Here is a tiny trained network, its code and every weight. The questions are about switching its units off for an input and a class, where a switched-off unit gives its printed mean instead of its output.

import numpy as np


def w(rows, s, z=0):
    codes = np.array(rows[::2]) - 128.0
    scale = np.full(codes.shape[1], s)
    scale[-1] = z or s
    return codes * scale


def f(y):
    return y / 2 * (1 + np.tanh(0.7978845608 * (y + 0.044715 * y**3)))


def log_softmax(a):
    a = a - a.max(-1, keepdims=True)
    return a - np.log(np.exp(a).sum(-1, keepdims=True))


def net(x, mask):
    res = np.array(x, float).reshape(1, 7) / 4 @ E
    y = f(res @ A[0][:, :-1].T + A[0][:, -1])
    res = res + np.where(mask, y, B[0][:, -1]) @ B[0][:, :-1]
    return log_softmax(res[-1] @ U[:, :-1].T + U[:, -1])


A, B = {}, {}
E = w([
[184,105,199,132,112,1,47,131,85],'x0',
[117,98,148,79,45,123,24,155,174],'x1',
[208,188,92,201,82,137,135,217,78],'x2',
[108,178,162,198,172,137,165,235,142],'x3',
[157,185,78,207,139,64,89,102,168],'x4',
[73,185,145,42,177,87,194,51,227],'x5',
[110,100,152,69,143,136,109,150,76],'x6',
],0.0088)
A[0] = w([
[99,73,168,139,219,101,90,150,18,48],'n1',
[188,68,105,99,37,146,14,90,26,127],'n2',
[133,134,133,76,113,119,193,99,80,29],'n3',
[116,122,115,162,177,164,134,82,141,46],'n4',
[149,117,124,67,126,144,230,102,55,133],'n5',
[143,141,126,158,166,114,136,150,112,48],'n6',
[111,128,139,123,112,101,165,126,138,112],'n7',
[117,99,135,189,166,121,170,103,146,3],'n8',
[111,91,146,188,124,180,149,241,106,97],'n9',
[131,144,120,93,140,122,62,184,113,23],'n10',
[166,173,71,186,104,108,114,117,83,114],'n11',
[61,112,121,50,195,146,65,114,137,131],'n12',
[121,87,127,143,156,152,92,156,29,23],'n13',
[97,140,64,169,84,252,121,193,163,128],'n14',
[124,90,119,114,137,148,205,64,94,112],'n15',
[91,104,119,153,199,146,154,72,139,123],'n16',
[175,142,87,206,135,117,126,91,67,93],'n17',
],0.016,0.0043)
B[0] = w([
[172,117,112,125,138,180,141,204,97,201],'n1',
[48,125,136,82,6,84,55,132,161,252],'n2',
[103,122,139,160,148,170,139,153,135,160],'n3',
[94,104,138,134,162,96,126,103,148,158],'n4',
[131,133,133,29,179,130,175,171,123,194],'n5',
[150,112,154,151,126,92,119,101,153,156],'n6',
[106,105,95,112,112,167,111,158,112,142],'n7',
[88,139,123,121,94,140,120,82,127,153],'n8',
[144,126,111,129,77,113,79,174,129,212],'n9',
[106,103,119,92,126,167,154,119,123,155],'n10',
[175,100,97,204,130,140,107,82,100,195],'n11',
[91,129,109,138,139,116,150,54,139,198],'n12',
[159,168,152,108,118,89,126,167,140,190],'n13',
[182,119,151,51,180,155,170,216,98,205],'n14',
[97,124,138,83,160,157,146,142,137,187],'n15',
[86,125,130,109,110,139,147,75,105,188],'n16',
[172,172,135,211,146,115,147,124,142,192],'n17',
],0.018,0.023)
U = w([
[167,120,146,86,3,118,88,244,115,182],'0',
[6,95,130,56,28,107,119,49,182,128],'1',
[221,146,87,220,81,124,126,151,100,1],'2',
[97,100,117,56,183,222,249,117,114,215],'3',
],0.0051,0.003)

Each question gives the input, the list of numbers given to net, and the class t.
The units are the neurons (one row each of A and B). Each row of codes is followed by its name. A weight is (code - 128) times the scale printed after its matrix; where a second scale follows, it is the last column's (A, B and U).
mask holds one flag per neuron, in row order. A switched-off neuron (its flag False) gives its mean, the last column of its row in B, instead of its output. The means were averaged over made-up inputs and are rounded, as every weight is.
A unit's drop is (log p(t) with every unit on - log p(t) with that unit switched off) / (log p(t) with every unit on - log p(t) with every unit switched off).
The circuit of an input: a set's keep is (log p(t) with only the set's units on - log p(t) with every unit switched off) / (log p(t) with every unit on - log p(t) with every unit switched off). Starting from the 12 units with the biggest drops (on a tie, the unit counted first), units are removed one at a time, each time the one whose removal leaves the highest keep (on an exact tie, the one counted first), for as long as the keep stays at least 0.8.
circuit, biggest first: the units of the circuit, biggest drop first
top k neurons: the k neurons with the biggest drops, biggest first
drop of u: that unit's drop, to one decimal
input [6,8,-1,-7,-8,-7,-7], class 1: circuit, biggest first : (n2)
input [3,0,3,6,-8,6,0], class 3: top 3 neurons : (n2; n13; n5)
input [3,4,-1,6,3,5,2], class 1: top 4 neurons : (n14; n1; n5; n17)
input [-3,-1,-5,-2,-3,7,-7], class 3: top 2 neurons : (n2; n15)
input [2,-5,-1,-8,4,-2,-5], class 1: top 2 neurons : (n1; n2)
input [1,1,-6,5,-7,-2,-8], class 1: top 4 neurons : (n1; n14; n5; n13)
input [-2,1,2,4,7,4,5], class 2: top 3 neurons : (n2; n5; n15)
input [-8,-7,-4,-4,7,6,0], class 3: top 3 neurons : (n2; n15; n5)
input [-4,2,8,3,5,-6,-2], class 2: top 2 neurons : (n11; n17)
input [-5,-5,-4,-2,7,-7,-5], class 2: top 3 neurons : (n17; n11; n5)
input [3,5,0,-2,8,-6,1], class 1: top 4 neurons : (n2; n14; n9; n1)
input [7,-1,-3,4,-4,4,-5], class 3: top 3 neurons : (n2; n9; n13)
input [4,7,-2,-6,6,-2,7], class 1: drop of n1 : 0.0
input [-7,3,8,-3,-3,5,-7], class 3: drop of n2 : 0.2
input [3,5,-2,-3,6,-5,1], class 1: drop of n14 : 0.1
input [2,5,1,0,1,-2,-2], class 1: top 2 neurons : (n1; n14)
